Here is a tiny trained network, its code and every weight. The questions are about switching its units off for an input and a target symbol, where a switched-off unit gives its printed mean instead of its output.

import numpy as np


def w(rows, s, z=0):
    codes = np.array(rows[::2]) - 128.0
    scale = np.full(codes.shape[1], s)
    scale[-1] = z or s
    return codes * scale


def f(y):
    return np.maximum(y, 0)


def softmax(a):
    e = np.exp(a - a.max(-1, keepdims=True))
    return e / e.sum(-1, keepdims=True)


def log_softmax(a):
    a = a - a.max(-1, keepdims=True)
    return a - np.log(np.exp(a).sum(-1, keepdims=True))


def net(x, mask):
    ids = ['ΠΣΩαβγεηθτ'.index(c) for c in x.split()]
    T = len(ids)
    res = E[ids] + P[:T]
    q, k, v = (res @ M[0].T for M in (Q, K, V))
    z = softmax(np.where(np.tri(T) > 0, q @ k.T / 3**0.5, -1e9)) @ v
    res = res + np.where(mask[0], z, O[0][:, -1]) @ O[0][:, :-1]
    y = f(res @ A[0][:, :-1].T + A[0][:, -1])
    res = res + np.where(mask[1:17], y, B[0][:, -1]) @ B[0][:, :-1]
    return log_softmax(res[-1] @ U[:, :-1].T + U[:, -1])


Q, K, V, O, A, B = {}, {}, {}, {}, {}, {}
E = w([
[159,230,27,117,64],'Π',
[85,46,118,84,145],'Σ',
[153,228,189,151,89],'Ω',
[134,89,172,109,132],'α',
[223,127,62,141,65],'β',
[120,52,146,145,145],'γ',
[93,37,121,125,150],'ε',
[173,158,52,185,100],'η',
[193,151,57,179,93],'θ',
[18,254,70,83,114],'τ',
],0.0068)
P = w([
[146,187,34,197,135],'0',
[195,162,97,95,146],'1',
[212,168,74,113,233],'2',
[95,128,124,157,70],'3',
[56,172,73,232,100],'4',
[137,132,110,53,95],'5',
[245,145,74,39,199],'6',
[89,95,176,154,38],'7',
[3,127,129,208,51],'8',
[123,132,130,16,69],'9',
[231,114,104,28,144],'10',
[91,72,207,181,80],'11',
],0.0056)
Q[0] = w([
[16,141,204,199,70],'h0',
[118,235,91,150,230],'h0',
[60,251,14,193,49],'h0',
],0.021)
K[0] = w([
[142,156,143,7,171],'h0',
[71,150,100,185,206],'h0',
[232,145,109,133,251],'h0',
],0.026)
V[0] = w([
[147,73,132,237,141],'h0',
[185,244,179,189,73],'h0',
[10,198,100,131,178],'h0',
],0.012)
O[0] = w([
[128,95,195,156,143,197],'h0',
[99,111,149,159,4,191],'h0',
[43,157,83,182,135,6],'h0',
],0.012,0.0011)
A[0] = w([
[111,116,175,187,143,134],'n0',
[130,56,216,125,133,128],'n1',
[61,41,199,130,112,62],'n2',
[195,222,126,154,116,65],'n3',
[119,157,205,106,134,129],'n4',
[127,129,129,128,129,109],'n5',
[163,168,115,171,146,127],'n6',
[133,116,111,100,163,148],'n7',
[127,125,131,129,128,114],'n8',
[4,81,248,139,179,103],'n9',
[58,209,139,101,140,133],'n10',
[114,131,149,140,110,99],'n11',
[145,144,184,133,143,102],'n12',
[86,79,107,145,192,71],'n13',
[118,204,109,127,101,3],'n14',
[157,99,55,135,120,201],'n15',
],0.014,0.0059)
B[0] = w([
[141,128,90,84,116,148],'n0',
[156,93,86,60,136,196],'n1',
[66,77,109,182,158,169],'n2',
[69,106,102,187,177,175],'n3',
[79,134,146,128,141,149],'n4',
[132,137,132,112,128,128],'n5',
[152,115,123,158,106,162],'n6',
[131,124,182,125,134,189],'n7',
[125,124,131,125,123,128],'n8',
[132,253,42,122,193,160],'n9',
[81,132,107,76,67,167],'n10',
[112,146,131,128,142,144],'n11',
[108,127,145,157,149,138],'n12',
[80,126,196,96,149,176],'n13',
[172,96,169,126,205,145],'n14',
[183,158,148,164,89,253],'n15',
],0.034,0.0057)
U = w([
[158,128,123,215,78,254],'Π',
[120,77,232,112,142,153],'Σ',
[24,71,122,185,153,103],'Ω',
[250,115,129,96,76,188],'α',
[142,3,127,98,127,102],'β',
[172,178,86,84,164,76],'γ',
[139,188,134,111,182,90],'ε',
[117,160,51,125,153,28],'η',
[119,132,64,120,154,59],'θ',
[77,163,125,87,56,67],'τ',
],0.0048,0.0033)

Each question gives the input, a string of symbols that net reads in full, and the target symbol t.
The units are the heads (3 rows each of Q, K, V and O) and the neurons (one row each of A and B). Each row of codes is followed by its name. A weight is (code - 128) times the scale printed after its matrix; where a second scale follows, it is the last column's (O, A, B and U).
mask holds one flag per unit, heads first, then neurons. A switched-off unit (its flag False) gives its mean, the last column of its rows in O or B, instead of its output. The means were averaged over made-up inputs and are rounded, as every weight is.
A unit's drop is (log p(t) with every unit on - log p(t) with that unit switched off) / (log p(t) with every unit on - log p(t) with every unit switched off).
The circuit of an input: a set's keep is (log p(t) with only the set's units on - log p(t) with every unit switched off) / (log p(t) with every unit on - log p(t) with every unit switched off). Starting from the 12 units with the biggest drops (on a tie, the unit counted first), units are removed one at a time, each time the one whose removal leaves the highest keep (on an exact tie, the one counted first), for as long as the keep stays at least 0.8.
units of the circuit, in order: the units of the circuit, biggest drop first
most important unit: the unit with the biggest drop
k most important neurons: the k neurons with the biggest drops, biggest first
input ε ε Σ θ β α β β β α, target β: most important unit -> n1
input ε τ Π τ β θ ε α Σ η γ, target Σ: 2 most important neurons -> n13, n7
input Ω Σ γ Σ β ε Ω Π Π Σ β α, target Σ: units of the circuit, in order -> h0, n7, n13, n9
input γ η ε, target γ: 2 most important neurons -> n9, n1
input θ η θ Ω β ε τ τ Π η Σ, target Π: 2 most important neurons -> n15, n1
input Ω Ω τ Σ ε, target τ: units of the circuit, in order -> h0, n10
input Σ α β, target Π: 3 most important neurons -> n15, n3, n6
input γ γ Π, target Π: units of the circuit, in order -> n6, n1, n15
input ε Σ τ Ω α γ β γ γ β ε Σ, target β: 3 most important neurons -> n1, n2, n9
input γ α α Σ η Σ α Σ Σ Σ, target Σ: units of the circuit, in order -> h0, n7, n13
input γ β Σ η ε α η γ, target α: 4 most important neurons -> n3, n1, n13, n2
input Π θ Σ η α Σ β θ Σ Ω, target Ω: 4 most important neurons -> n3, n4, n15, n12
input γ η β ε θ ε Ω γ ε Π α, target ε: units of the circuit, in order -> h0, n9, n13
input β η α θ Σ τ Ω Ω ε, target Ω: units of the circuit, in order -> n2
input β η ε θ Σ, target ε: units of the circuit, in order -> n9, h0, n13
input β Σ γ θ ε β α β Ω Σ ε, target Ω: units of the circuit, in order -> h0, n2
input η β ε, target η: 2 most important neurons -> n9, n2
input Π θ Ω Π Σ, target Ω: units of the circuit, in order -> n2, h0
input Σ γ ε Π γ ε ε β Ω Π γ, target Ω: units of the circuit, in order -> h0, n2
input ε Σ γ γ α α Σ γ, target α: units of the circuit, in order -> h0, n3, n2, n1
input β ε Σ θ Π β τ Σ, target β: 4 most important neurons -> n1, n2, n9, n15
input Ω γ β Π Σ η Σ, target Σ: 2 most important neurons -> n13, n7
input Σ Π β β β β Ω Σ α, target Ω: units of the circuit, in order -> n2
input Ω α α, target Ω: units of the circuit, in order -> h0, n2
input β Ω β τ Π β γ β Σ β, target α: 2 most important neurons -> n1, n2
input Ω β Ω Ω, target Ω: 3 most important neurons -> n2, n15, n3
input Π θ Ω Σ β ε η ε ε, target η: units of the circuit, in order -> n9
input Ω β Σ τ τ, target τ: 2 most important neurons -> n10, n2
